Below are the code and all the weights of a small trained network. Each question names an input and a class and asks about switching units off, where a switched-off unit gives its printed mean instead of its output.

import numpy as np


def w(rows, s, z=0):
    codes = np.array(rows[::2]) - 128.0
    scale = np.full(codes.shape[1], s)
    scale[-1] = z or s
    return codes * scale


def norm(h):
    return h / np.sqrt((h * h).mean(-1, keepdims=True) + 1e-5)


def f(y):
    return y / 2 * (1 + np.tanh(0.7978845608 * (y + 0.044715 * y**3)))


def log_softmax(a):
    a = a - a.max(-1, keepdims=True)
    return a - np.log(np.exp(a).sum(-1, keepdims=True))


def net(x, mask):
    res = np.array(x, float).reshape(1, 2) / 4 @ E
    u = 0
    for l in range(4):
        y = f(norm(res) @ A[l][:, :-1].T + A[l][:, -1])
        res = res + np.where(mask[u : u + 5], y, B[l][:, -1]) @ B[l][:, :-1]
        u += 5
    return log_softmax(norm(res)[-1] @ U[:, :-1].T + U[:, -1])


A, B = {}, {}
E = w([
[104,125,254],'x0',
[175,128,136],'x1',
],0.0047)
A[0] = w([
[222,122,146,13],'L0N1',
[3,124,104,1],'L0N2',
[133,136,95,149],'L0N3',
[120,151,153,120],'L0N4',
[116,93,154,131],'L0N5',
],0.012,0.0022)
B[0] = w([
[219,130,140,201],'L0N1',
[249,132,150,250],'L0N2',
[109,96,146,182],'L0N3',
[102,176,105,167],'L0N4',
[101,188,105,182],'L0N5',
],0.021,0.0024)
A[1] = w([
[105,135,136,116],'L1N1',
[133,65,69,57],'L1N2',
[114,183,37,146],'L1N3',
[100,50,253,156],'L1N4',
[95,168,195,8],'L1N5',
],0.017,0.0017)
B[1] = w([
[102,145,126,132],'L1N1',
[49,119,174,254],'L1N2',
[154,126,37,171],'L1N3',
[172,136,3,158],'L1N4',
[63,88,164,255],'L1N5',
],0.022,0.0041)
A[2] = w([
[123,156,145,109],'L2N1',
[106,146,156,5],'L2N2',
[151,141,247,36],'L2N3',
[154,24,181,27],'L2N4',
[133,83,145,69],'L2N5',
],0.014,0.0018)
B[2] = w([
[133,123,149,131],'L2N1',
[131,82,114,143],'L2N2',
[250,238,202,252],'L2N3',
[184,159,225,201],'L2N4',
[147,173,163,144],'L2N5',
],0.011,0.0045)
A[3] = w([
[150,2,148,89],'L3N1',
[75,78,158,95],'L3N2',
[58,73,163,13],'L3N3',
[129,119,49,127],'L3N4',
[104,70,147,2],'L3N5',
],0.015,0.0013)
B[3] = w([
[90,220,175,137],'L3N1',
[64,191,103,226],'L3N2',
[34,209,104,254],'L3N3',
[253,144,149,147],'L3N4',
[102,153,127,160],'L3N5',
],0.011,0.0062)
U = w([
[3,157,133,189],'0',
[178,160,200,181],'1',
[177,128,47,183],'2',
[110,94,120,52],'3',
[105,86,116,15],'4',
[105,73,117,5],'5',
[107,101,116,43],'6',
],0.018,0.011)

Each question gives the input, the list of numbers given to net, and the class t.
The units are the neurons (one row each of A and B). Each row of codes is followed by its name. A weight is (code - 128) times the scale printed after its matrix; where a second scale follows, it is the last column's (A, B and U).
mask holds one flag per neuron, layer by layer. A switched-off neuron (its flag False) gives its mean, the last column of its row in B, instead of its output. The means were averaged over made-up inputs and are rounded, as every weight is.
A unit's drop is (log p(t) with every unit on - log p(t) with that unit switched off) / (log p(t) with every unit on - log p(t) with every unit switched off).
most important unit: the unit with the biggest drop
k most important neurons of layer l: the k neurons of layer l with the biggest drops, biggest first
drop when u is switched off: that unit's drop, to one decimal
input [-2,-1], class 2: most important unit	L1N4
input [2,3], class 2: 2 most important neurons of layer 0	[L0N3, L0N5]
input [-1,3], class 2: 3 most important neurons of layer 0	[L0N5, L0N4, L0N3]
input [1,2], class 2: 2 most important neurons of layer 0	[L0N3, L0N2]
input [-2,-2], class 2: 2 most important neurons of layer 0	[L0N3, L0N5]
input [-3,-1], class 2: 3 most important neurons of layer 0	[L0N3, L0N5, L0N4]
input [-2,3], class 2: 2 most important neurons of layer 1	[L1N4, L1N5]
input [0,2], class 2: 2 most important neurons of layer 1	[L1N5, L1N2]
input [3,-2], class 2: 2 most important neurons of layer 1	[L1N3, L1N2]
input [-1,2], class 2: drop when L0N4 is switched off	0.3
input [0,-3], class 2: drop when L0N2 is switched off	0.3
input [3,-7], class 1: drop when L0N2 is switched off	2.7
input [-1,-3], class 2: 2 most important neurons of layer 1	[L1N5, L1N2]
input [2,-4], class 1: most important neuron of layer 0	[L0N2]
